Below is a small trained network, with its code and all its weights. Each question gives an input and a target symbol and asks what happens when units are switched off, that is, made to give their printed mean instead of their output.

import numpy as np


def w(rows, s, z=0):
    codes = np.array(rows[::2]) - 128.0
    scale = np.full(codes.shape[1], s)
    scale[-1] = z or s
    return codes * scale


def norm(h):
    return h / np.sqrt((h * h).mean(-1, keepdims=True) + 1e-5)


def f(y):
    return np.maximum(y, 0)


def softmax(a):
    e = np.exp(a - a.max(-1, keepdims=True))
    return e / e.sum(-1, keepdims=True)


def log_softmax(a):
    a = a - a.max(-1, keepdims=True)
    return a - np.log(np.exp(a).sum(-1, keepdims=True))


def net(x, mask):
    ids = ['ΔΞγημτψ'.index(c) for c in x.split()]
    T = len(ids)
    res = E[ids] + P[:T]
    r = norm(res)
    for j in range(2):
        rows = slice(3 * j, 3 * j + 3)
        q, k, v = (r @ M[0][rows].T for M in (Q, K, V))
        z = softmax(np.where(np.tri(T) > 0, q @ k.T / 3**0.5, -1e9)) @ v
        o = O[0][rows]
        res = res + np.where(mask[j], z, o[:, -1]) @ o[:, :-1]
    y = f(norm(res) @ A[0][:, :-1].T + A[0][:, -1])
    res = res + np.where(mask[2:6], y, B[0][:, -1]) @ B[0][:, :-1]
    return log_softmax(norm(res)[-1] @ U[:, :-1].T + U[:, -1])


Q, K, V, O, A, B = {}, {}, {}, {}, {}, {}
E = w([
[80,142,118,112,163,56,167],'Δ',
[145,116,156,72,115,88,121],'Ξ',
[73,113,160,86,117,134,148],'γ',
[75,139,150,100,135,82,83],'η',
[106,127,249,130,124,116,163],'μ',
[123,89,152,112,138,110,109],'τ',
[83,84,130,125,76,68,125],'ψ',
],0.011)
P = w([
[162,139,97,146,124,162,127],'0',
[84,4,198,102,156,96,166],'1',
[169,162,137,170,121,73,109],'2',
[82,53,163,122,171,88,167],'3',
[166,159,128,171,112,86,108],'4',
[100,68,145,120,162,84,162],'5',
],0.012)
Q[0] = w([
[82,19,89,1,162,217,183],'H0',
[121,201,123,189,90,139,144],'H0',
[134,132,145,107,181,104,109],'H0',
[122,115,177,196,106,141,118],'H1',
[173,143,127,176,72,149,74],'H1',
[146,223,165,182,92,46,96],'H1',
],0.0076)
K[0] = w([
[114,68,180,139,139,10,94],'H0',
[132,184,158,158,104,175,146],'H0',
[105,124,113,102,146,126,113],'H0',
[129,131,110,202,122,143,122],'H1',
[119,144,128,114,100,170,58],'H1',
[113,192,20,101,114,202,135],'H1',
],0.011)
V[0] = w([
[158,80,68,43,131,75,86],'H0',
[159,184,154,46,37,119,136],'H0',
[148,53,194,138,113,148,93],'H0',
[29,82,99,175,53,169,146],'H1',
[85,190,149,183,140,91,3],'H1',
[86,172,129,87,198,216,99],'H1',
],0.0075)
O[0] = w([
[233,199,179,123,187,186,140,239],'H0',
[181,84,125,38,118,91,185,106],'H0',
[169,135,69,173,120,155,149,254],'H0',
[104,255,131,157,97,105,169,82],'H1',
[100,93,237,144,55,141,180,51],'H1',
[103,102,187,166,239,80,183,16],'H1',
],0.007,0.0043)
A[0] = w([
[94,102,122,104,148,158,142,88],'N0',
[131,111,116,157,134,164,98,92],'N1',
[100,141,159,109,140,128,53,4],'N2',
[165,126,108,247,164,173,77,28],'N3',
],0.015,0.0043)
B[0] = w([
[160,215,116,136,87,153,123,171],'N0',
[138,156,131,190,125,94,143,173],'N1',
[39,141,161,102,149,175,12,157],'N2',
[164,112,103,248,151,155,107,254],'N3',
],0.012,0.0071)
U = w([
[87,167,89,123,202,57,176,66],'Δ',
[213,79,118,48,176,147,105,254],'Ξ',
[168,240,129,111,46,180,132,7],'γ',
[63,132,157,107,156,155,2,74],'η',
[116,104,244,133,132,163,201,208],'μ',
[161,114,112,245,163,173,106,149],'τ',
[71,50,65,132,47,107,118,134],'ψ',
],0.0079,0.00074)

Each question gives the input, a string of symbols that net reads in full, and the target symbol t.
The units are the heads (3 rows each of Q, K, V and O) and the neurons (one row each of A and B). Each row of codes is followed by its name. A weight is (code - 128) times the scale printed after its matrix; where a second scale follows, it is the last column's (O, A, B and U).
mask holds one flag per unit, heads first, then neurons. A switched-off unit (its flag False) gives its mean, the last column of its rows in O or B, instead of its output. The means were averaged over made-up inputs and are rounded, as every weight is.
A unit's drop is (log p(t) with every unit on - log p(t) with that unit switched off) / (log p(t) with every unit on - log p(t) with every unit switched off).
The circuit of an input: a set's keep is (log p(t) with only the set's units on - log p(t) with every unit switched off) / (log p(t) with every unit on - log p(t) with every unit switched off). Starting from all 6 units, units are removed one at a time, each time the one whose removal leaves the highest keep (on an exact tie, the one counted first), for as long as the keep stays at least 0.8.
units of the circuit, in order: the units of the circuit, biggest drop first
top k neurons: the k neurons with the biggest drops, biggest first
heads that matter: for each layer, one digit per head in row order, 1 if its drop is at least 0.15 and else 0, layers parted by /
drop of u: that unit's drop, to one decimal
input η Δ τ τ η ψ, target ψ: units of the circuit, in order -> N3
input Ξ τ τ τ τ η, target η: heads that matter -> 00
input η Δ Δ, target μ: heads that matter -> 01
input γ τ τ, target Δ: units of the circuit, in order -> H1, H0
input Ξ τ τ Δ, target Δ: top 3 neurons -> N3, N2, N1
input η Ξ η μ ψ, target μ: heads that matter -> 01
input ψ τ τ μ ψ μ, target μ: top 2 neurons -> N3, N0
input Δ Ξ γ Δ η, target η: units of the circuit, in order -> H0, N2
input Ξ τ μ τ η, target Ξ: units of the circuit, in order -> H0, H1
input τ Ξ η γ, target γ: drop of N0 -> 0.7
input μ τ Δ γ η, target ψ: drop of H0 -> 0.8
input τ Ξ γ γ, target γ: drop of N0 -> 0.6
